Below is a small trained network, with its code and all its weights. Each question gives an input and a target symbol and asks what happens when units are switched off, that is, made to give their printed mean instead of their output.

import numpy as np


def w(rows, s, z=0):
    codes = np.array(rows[::2]) - 128.0
    scale = np.full(codes.shape[1], s)
    scale[-1] = z or s
    return codes * scale


def softmax(a):
    e = np.exp(a - a.max(-1, keepdims=True))
    return e / e.sum(-1, keepdims=True)


def log_softmax(a):
    a = a - a.max(-1, keepdims=True)
    return a - np.log(np.exp(a).sum(-1, keepdims=True))


def net(x, mask):
    ids = ['ΓΠΣΨΩαβδζηθλμξτφ'.index(c) for c in x.split()]
    T = len(ids)
    res = E[ids] + P[:T]
    u = 0
    for l in range(3):
        r = res
        for j in range(2):
            rows = slice(3 * j, 3 * j + 3)
            q, k, v = (r @ M[l][rows].T for M in (Q, K, V))
            z = softmax(np.where(np.tri(T) > 0, q @ k.T / 3**0.5, -1e9)) @ v
            o = O[l][rows]
            res = res + np.where(mask[u + j], z, o[:, -1]) @ o[:, :-1]
        u += 2
    return log_softmax(res[-1] @ U[:, :-1].T + U[:, -1])


Q, K, V, O = {}, {}, {}, {}
E = w([
[69,146,175,124,150,116,136,207,104,55,197,158],'Γ',
[150,124,79,147,105,158,122,117,75,106,167,125],'Π',
[118,137,78,166,151,87,121,84,97,55,128,159],'Σ',
[84,109,142,129,140,126,152,47,112,113,113,160],'Ψ',
[127,53,86,158,119,138,91,147,119,116,184,198],'Ω',
[154,97,103,115,73,147,126,98,132,107,198,144],'α',
[125,99,145,64,87,145,100,92,123,133,158,108],'β',
[134,101,156,146,119,148,134,108,139,42,215,56],'δ',
[139,123,165,90,163,79,111,99,66,130,92,141],'ζ',
[133,120,116,113,135,115,111,137,169,154,188,134],'η',
[164,82,156,129,109,137,74,156,118,129,190,123],'θ',
[158,163,104,150,125,178,130,152,140,197,183,132],'λ',
[120,131,115,174,85,91,111,102,123,80,131,169],'μ',
[100,130,46,153,88,97,81,117,120,158,144,126],'ξ',
[153,126,151,129,152,153,129,134,137,105,169,192],'τ',
[102,42,167,194,85,84,153,2,102,132,132,144],'φ',
],0.024)
P = w([
[146,227,97,116,124,2,160,166,77,114,225,71],'0',
[66,174,103,143,104,184,117,38,82,175,156,125],'1',
[77,148,121,127,133,197,102,84,95,215,179,144],'2',
[95,121,123,97,133,174,109,77,80,207,152,148],'3',
[93,134,93,137,143,190,106,112,107,197,177,164],'4',
[102,115,110,103,153,185,97,122,119,180,183,140],'5',
[76,79,132,103,141,158,100,88,132,163,170,141],'6',
[76,110,105,128,155,164,105,108,123,132,166,179],'7',
[77,79,104,125,169,139,88,110,137,144,156,172],'8',
[71,107,104,125,167,182,83,157,154,114,198,149],'9',
[61,52,113,134,170,136,86,116,165,135,180,144],'10',
[35,89,147,149,177,154,92,135,179,78,183,139],'11',
],0.0097)
Q[0] = w([
[143,207,76,101,76,156,193,178,153,189,5,86],'0.h0',
[120,98,164,140,89,118,147,173,91,81,113,85],'0.h0',
[189,125,155,132,99,106,138,136,242,115,32,74],'0.h0',
[106,53,92,189,92,113,165,167,57,99,80,127],'0.h1',
[141,137,93,139,141,151,3,60,145,111,91,111],'0.h1',
[104,120,142,156,193,188,37,109,75,139,176,192],'0.h1',
],0.0068)
K[0] = w([
[86,51,146,91,100,216,81,117,134,165,101,165],'0.h0',
[86,110,221,133,113,161,117,83,115,86,120,145],'0.h0',
[69,88,126,158,81,196,93,81,138,140,114,129],'0.h0',
[149,59,131,208,70,165,106,106,75,144,125,156],'0.h1',
[1,150,128,137,131,31,170,224,60,62,137,97],'0.h1',
[153,153,95,87,138,88,133,111,122,117,216,173],'0.h1',
],0.0075)
V[0] = w([
[126,82,137,61,105,191,93,138,75,223,179,126],'0.h0',
[235,166,225,159,179,222,229,135,142,164,206,187],'0.h0',
[50,108,52,98,200,110,205,97,151,107,138,60],'0.h0',
[9,69,105,108,147,144,115,125,34,180,151,180],'0.h1',
[126,132,187,241,15,89,135,152,148,119,161,185],'0.h1',
[77,254,136,60,127,105,116,137,68,96,180,114],'0.h1',
],0.0059)
O[0] = w([
[115,81,251,143,124,164,114,34,148,58,155,94,118],'0.h0',
[75,151,73,90,114,77,165,134,107,59,80,130,158],'0.h0',
[79,139,81,68,77,193,171,100,93,218,145,150,161],'0.h0',
[146,188,158,126,154,204,169,117,116,77,147,166,225],'0.h1',
[185,126,175,135,192,144,185,122,204,124,139,71,179],'0.h1',
[132,118,205,185,126,112,186,125,86,120,172,131,254],'0.h1',
],0.011,0.0086)
Q[1] = w([
[90,158,66,119,102,70,86,190,184,151,2,146],'1.h0',
[151,122,143,106,43,133,81,106,158,166,40,74],'1.h0',
[193,130,110,172,145,167,200,188,153,93,148,38],'1.h0',
[133,127,174,121,201,121,112,145,132,179,82,127],'1.h1',
[115,134,102,39,128,91,97,147,134,104,102,110],'1.h1',
[108,118,128,160,48,156,135,139,179,94,204,130],'1.h1',
],0.0067)
K[1] = w([
[77,49,154,146,117,170,121,86,164,150,50,118],'1.h0',
[84,151,155,180,132,254,120,98,174,79,54,126],'1.h0',
[145,80,128,67,110,145,176,89,107,133,138,233],'1.h0',
[131,180,190,197,174,35,139,176,124,129,75,106],'1.h1',
[49,161,127,78,185,131,68,108,73,108,132,74],'1.h1',
[72,94,111,132,87,102,140,169,186,83,179,138],'1.h1',
],0.0067)
V[1] = w([
[167,146,83,175,62,188,193,87,3,100,89,55],'1.h0',
[161,182,165,44,103,93,135,104,93,79,43,211],'1.h0',
[212,146,62,108,171,210,188,121,101,9,110,143],'1.h0',
[156,62,123,201,49,137,78,137,206,97,183,124],'1.h1',
[1,84,177,115,63,218,204,137,63,92,150,122],'1.h1',
[65,193,124,141,90,207,76,215,79,55,78,82],'1.h1',
],0.0063)
O[1] = w([
[109,116,120,242,91,79,46,133,167,173,127,121,151],'1.h0',
[103,198,173,96,98,72,18,144,129,122,97,160,76],'1.h0',
[128,94,1,155,206,83,101,136,81,135,203,176,120],'1.h0',
[171,150,161,104,142,75,132,82,54,160,81,126,140],'1.h1',
[99,81,140,131,143,131,73,94,227,226,143,86,253],'1.h1',
[163,64,131,112,163,77,129,119,119,169,15,233,95],'1.h1',
],0.0092,0.016)
Q[2] = w([
[131,11,120,49,52,130,226,135,176,135,171,224],'2.h0',
[126,138,84,2,56,98,177,100,31,81,119,189],'2.h0',
[106,197,90,20,140,6,70,151,62,111,149,96],'2.h0',
[240,119,188,119,188,148,127,176,75,137,19,203],'2.h1',
[109,148,109,130,149,168,152,146,213,140,51,42],'2.h1',
[157,149,61,136,114,113,51,121,147,225,111,215],'2.h1',
],0.0053)
K[2] = w([
[234,106,92,195,141,80,143,131,155,119,193,176],'2.h0',
[229,6,119,104,108,238,137,124,183,138,63,135],'2.h0',
[63,165,107,122,163,198,73,91,132,130,120,164],'2.h0',
[114,142,136,122,163,222,63,104,126,148,20,122],'2.h1',
[123,2,21,111,123,167,74,120,115,187,141,168],'2.h1',
[91,132,76,74,143,205,135,114,114,135,91,123],'2.h1',
],0.0057)
V[2] = w([
[87,161,89,52,138,99,165,129,81,73,146,109],'2.h0',
[2,156,75,115,113,125,107,79,186,146,125,110],'2.h0',
[118,234,86,153,102,142,200,198,153,148,98,149],'2.h0',
[149,170,115,193,121,198,141,88,135,126,65,69],'2.h1',
[106,139,163,39,176,230,138,68,151,139,122,201],'2.h1',
[147,104,17,144,135,169,92,85,77,146,124,183],'2.h1',
],0.0084)
O[2] = w([
[99,157,157,141,81,114,187,144,158,125,129,255,127],'2.h0',
[228,14,151,70,86,155,133,60,124,142,148,151,127],'2.h0',
[70,93,173,122,124,223,81,147,96,53,125,149,112],'2.h0',
[156,132,84,145,95,82,125,132,144,70,173,59,98],'2.h1',
[45,138,132,97,87,109,119,119,138,161,161,57,45],'2.h1',
[103,70,94,178,93,95,106,137,80,156,112,158,4],'2.h1',
],0.01,0.022)
U = w([
[199,164,208,170,129,146,178,109,56,142,158,133,255],'Γ',
[131,140,116,106,228,195,114,148,138,133,142,111,123],'Π',
[127,133,69,89,162,131,81,162,205,52,188,121,110],'Σ',
[69,69,101,140,174,131,92,164,239,47,88,86,166],'Ψ',
[133,97,147,98,116,149,130,137,64,115,156,95,141],'Ω',
[88,131,111,144,136,126,195,133,77,154,162,103,101],'α',
[156,111,155,188,167,131,106,166,114,121,82,79,107],'β',
[156,207,195,151,106,139,31,137,116,130,119,121,143],'δ',
[184,146,162,91,127,116,154,140,101,124,99,172,106],'ζ',
[167,146,132,93,154,124,145,150,120,144,100,72,106],'η',
[124,130,164,123,48,175,217,170,165,126,102,107,108],'θ',
[195,89,103,144,111,178,254,231,169,154,35,79,91],'λ',
[165,167,128,118,151,175,134,167,82,86,95,103,61],'μ',
[144,123,162,179,92,191,150,198,108,147,94,106,67],'ξ',
[118,119,143,158,142,181,140,178,97,111,94,33,94],'τ',
[164,176,130,138,166,142,152,160,154,125,53,95,46],'φ',
],0.0037,0.0051)

Each question gives the input, a string of symbols that net reads in full, and the target symbol t.
The units are the heads (3 rows each of Q, K, V and O). Each row of codes is followed by its name. A weight is (code - 128) times the scale printed after its matrix; where a second scale follows, it is the last column's (O and U).
mask holds one flag per head, layer by layer. A switched-off head (its flag False) gives its mean, the last column of its rows in O, instead of its output. The means were averaged over made-up inputs and are rounded, as every weight is.
A unit's drop is (log p(t) with every unit on - log p(t) with that unit switched off) / (log p(t) with every unit on - log p(t) with every unit switched off).
The circuit of an input: a set's keep is (log p(t) with only the set's units on - log p(t) with every unit switched off) / (log p(t) with every unit on - log p(t) with every unit switched off). Starting from all 6 units, units are removed one at a time, each time the one whose removal leaves the highest keep (on an exact tie, the one counted first), for as long as the keep stays at least 0.8.
units of the circuit, in order: the units of the circuit, biggest drop first
unit that matters most: the unit with the biggest drop
which heads matter: for each layer, one digit per head in row order, 1 if its drop is at least 0.15 and else 0, layers parted by /
drop when u is switched off: that unit's drop, to one decimal
input Γ α Ψ ζ ξ Γ Γ ζ, target Π: units of the circuit, in order => 1.h1; 0.h1; 2.h1; 2.h0
input η Ω Γ Σ Ω, target θ: which heads matter => 01 / 11 / 11
input Ψ Γ τ Γ, target Ω: unit that matters most => 2.h0
input Σ δ Γ Γ Γ, target ξ: units of the circuit, in order => 0.h0; 1.h1; 2.h0; 2.h1
input Ω Π Ω φ Π, target α: which heads matter => 01 / 10 / 11
input Ω Π Ω Γ η Γ τ Ψ, target α: units of the circuit, in order => 1.h0; 2.h1; 0.h1
input β Ω Ω ζ, target η: units of the circuit, in order => 2.h0; 0.h0; 2.h1
input Π ζ μ Ω, target β: units of the circuit, in order => 1.h0; 2.h1
input η ξ Γ Γ Γ Γ β ζ Ω η, target θ: units of the circuit, in order => 1.h0; 0.h1; 2.h0; 1.h1
input θ η Γ Γ τ δ Γ Γ Γ Γ η, target φ: which heads matter => 11 / 01 / 10
input ζ Π τ Ω Ω τ Ψ, target δ: which heads matter => 01 / 10 / 00
input φ Ψ ζ Ω δ ζ Ω ξ, target Σ: units of the circuit, in order => 2.h1; 0.h1; 1.h1; 1.h0
input τ β λ β η Ω, target ζ: units of the circuit, in order => 0.h0; 1.h0; 2.h0; 2.h1
input Ω Γ δ ζ φ, target α: unit that matters most => 1.h0
input ξ Ω θ, target τ: units of the circuit, in order => 0.h0; 2.h0; 1.h0; 2.h1
input Σ η λ η τ Π, target ξ: units of the circuit, in order => 0.h0; 2.h0; 1.h1; 2.h1
input Ω η τ, target α: units of the circuit, in order => 2.h1; 1.h0; 0.h1
input φ Γ Π Γ ζ Γ δ, target Σ: units of the circuit, in order => 2.h1; 1.h1; 1.h0; 0.h1
input δ ξ Ω Ω Γ Σ ζ Γ β Π Γ, target λ: which heads matter => 01 / 10 / 01
input δ Ω φ Γ Γ Ω Σ η Ω η η, target λ: unit that matters most => 0.h1
input Ψ φ Γ δ η Ψ β η Ω Ω Ω, target Ω: units of the circuit, in order => 2.h0; 2.h1; 0.h0; 1.h1
input δ Ω Γ β ζ, target λ: which heads matter => 01 / 11 / 01
input δ Γ δ Π Γ τ, target λ: drop when 2.h1 is switched off => 0.2
input η η θ Γ Π Ω Γ ξ, target θ: drop when 1.h0 is switched off => 0.9
input Ψ λ Ω, target Ω: drop when 0.h0 is switched off => 0.3
input η Γ μ η Ω τ, target θ: drop when 2.h1 is switched off => 0.2
input ζ ξ η η, target δ: units of the circuit, in order => 1.h0
